Below are the code and all the weights of a small trained network. Each question names an input and a class and asks about switching units off, where a switched-off unit gives its printed mean instead of its output.

import numpy as np


def w(rows, s, z=0):
    codes = np.array(rows[::2]) - 128.0
    scale = np.full(codes.shape[1], s)
    scale[-1] = z or s
    return codes * scale


def f(y):
    return y / 2 * (1 + np.tanh(0.7978845608 * (y + 0.044715 * y**3)))


def log_softmax(a):
    a = a - a.max(-1, keepdims=True)
    return a - np.log(np.exp(a).sum(-1, keepdims=True))


def net(x, mask):
    res = np.array(x, float).reshape(1, 7) / 4 @ E
    y = f(res @ A[0][:, :-1].T + A[0][:, -1])
    res = res + np.where(mask, y, B[0][:, -1]) @ B[0][:, :-1]
    return log_softmax(res[-1] @ U[:, :-1].T + U[:, -1])


A, B = {}, {}
E = w([
[124,136,122,108,114],'x0',
[153,173,174,223,41],'x1',
[123,139,119,105,102],'x2',
[55,152,17,152,93],'x3',
[91,2,146,141,108],'x4',
[127,116,130,146,147],'x5',
[129,116,130,140,141],'x6',
],0.0088)
A[0] = w([
[193,122,125,177,43,84],'n1',
[113,152,153,187,97,70],'n2',
[68,172,110,122,114,220],'n3',
[149,114,80,66,225,83],'n4',
[33,157,75,181,130,46],'n5',
[64,134,99,130,91,79],'n6',
[158,138,180,118,167,66],'n7',
[83,183,192,160,131,142],'n8',
[178,132,127,206,57,82],'n9',
[72,101,136,89,184,161],'n10',
[104,104,147,94,66,151],'n11',
[124,145,156,179,117,50],'n12',
[141,142,89,36,166,193],'n13',
[139,167,141,174,79,70],'n14',
[117,121,32,197,163,124],'n15',
[132,3,142,116,51,95],'n16',
[140,104,116,156,119,48],'n17',
[226,81,196,107,131,60],'n18',
[148,144,217,104,163,127],'n19',
[188,125,140,146,154,68],'n20',
[203,132,174,72,176,253],'n21',
[186,225,64,146,149,194],'n22',
[129,142,147,199,134,112],'n23',
[161,136,84,129,116,223],'n24',
[88,50,111,114,76,207],'n25',
[60,27,130,149,77,141],'n26',
],0.011,0.0041)
B[0] = w([
[129,82,43,83,68,193],'n1',
[122,107,75,90,88,166],'n2',
[70,164,191,231,111,197],'n3',
[176,72,38,133,101,209],'n4',
[68,132,187,3,110,199],'n5',
[85,128,163,62,185,167],'n6',
[103,137,149,74,118,159],'n7',
[167,59,120,127,122,167],'n8',
[150,56,35,71,145,206],'n9',
[122,39,100,150,69,197],'n10',
[161,148,128,157,138,160],'n11',
[148,130,100,60,98,144],'n12',
[154,93,92,172,103,218],'n13',
[161,112,83,83,132,175],'n14',
[60,135,196,111,110,200],'n15',
[178,138,177,93,218,243],'n16',
[148,137,137,99,165,123],'n17',
[26,165,99,90,133,214],'n18',
[67,159,169,115,66,199],'n19',
[117,95,195,55,173,140],'n20',
[103,157,142,170,36,248],'n21',
[201,128,176,179,185,242],'n22',
[126,104,82,147,44,162],'n23',
[182,183,188,119,75,171],'n24',
[163,174,146,220,135,236],'n25',
[163,150,150,156,197,255],'n26',
],0.0061,0.0073)
U = w([
[126,115,120,154,116,254],'0',
[133,69,12,81,121,55],'1',
[28,152,159,65,121,72],'2',
[192,144,150,167,174,89],'3',
],0.011,0.0062)

Each question gives the input, the list of numbers given to net, and the class t.
The units are the neurons (one row each of A and B). Each row of codes is followed by its name. A weight is (code - 128) times the scale printed after its matrix; where a second scale follows, it is the last column's (A, B and U).
mask holds one flag per neuron, in row order. A switched-off neuron (its flag False) gives its mean, the last column of its row in B, instead of its output. The means were averaged over made-up inputs and are rounded, as every weight is.
A unit's drop is (log p(t) with every unit on - log p(t) with that unit switched off) / (log p(t) with every unit on - log p(t) with every unit switched off).
The circuit of an input: a set's keep is (log p(t) with only the set's units on - log p(t) with every unit switched off) / (log p(t) with every unit on - log p(t) with every unit switched off). Starting from the 12 units with the biggest drops (on a tie, the unit counted first), units are removed one at a time, each time the one whose removal leaves the highest keep (on an exact tie, the one counted first), for as long as the keep stays at least 0.8.
circuit, biggest first: the units of the circuit, biggest drop first
unit that matters most: the unit with the biggest drop
top k neurons: the k neurons with the biggest drops, biggest first
drop when u is switched off: that unit's drop, to one decimal
input [4,-8,-6,-3,-2,7,-7], class 1: circuit, biggest first : n4
input [-1,-6,-5,-8,2,7,-5], class 2: top 2 neurons : n18, n19
input [2,5,5,-7,-3,-5,-3], class 2: circuit, biggest first : n18, n19
input [3,7,2,8,-6,5,7], class 2: top 2 neurons : n5, n15
input [-4,-3,2,7,1,1,-7], class 2: circuit, biggest first : n5, n15
input [8,-1,-1,6,7,-2,1], class 3: top 3 neurons : n25, n26, n16
input [3,3,-6,6,8,-5,-8], class 3: top 2 neurons : n26, n25
input [-6,5,-4,0,7,-6,5], class 3: top 2 neurons : n16, n26
input [4,2,1,-2,7,6,0], class 3: top 2 neurons : n16, n26
input [5,-5,-4,-6,-5,3,6], class 2: top 3 neurons : n19, n18, n7
input [8,8,7,7,8,0,-7], class 1: top 2 neurons : n9, n1
input [5,3,-2,7,-5,-2,8], class 2: top 2 neurons : n5, n15
input [-4,3,-2,1,-1,4,-7], class 1: top 2 neurons : n25, n26
input [-4,-2,7,6,-8,1,-6], class 3: top 2 neurons : n22, n18
input [-2,-8,7,-4,-2,4,-7], class 1: unit that matters most : n4
input [0,-6,-5,-8,3,-8,6], class 2: top 2 neurons : n18, n19
input [-8,-6,7,8,0,0,7], class 2: top 2 neurons : n5, n15
input [5,8,0,-7,4,7,-3], class 1: top 2 neurons : n9, n1
input [1,-2,-3,3,-7,-7,7], class 3: drop when n16 is switched off : -0.1
input [-2,0,-4,-5,3,8,-4], class 2: unit that matters most : n18
input [4,7,4,-3,6,3,-3], class 1: drop when n1 is switched off : 0.3
input [3,-4,-4,0,-7,-6,-8], class 3: drop when n26 is switched off : -0.1
input [1,-4,-4,2,5,-3,7], class 3: drop when n26 is switched off : 0.2
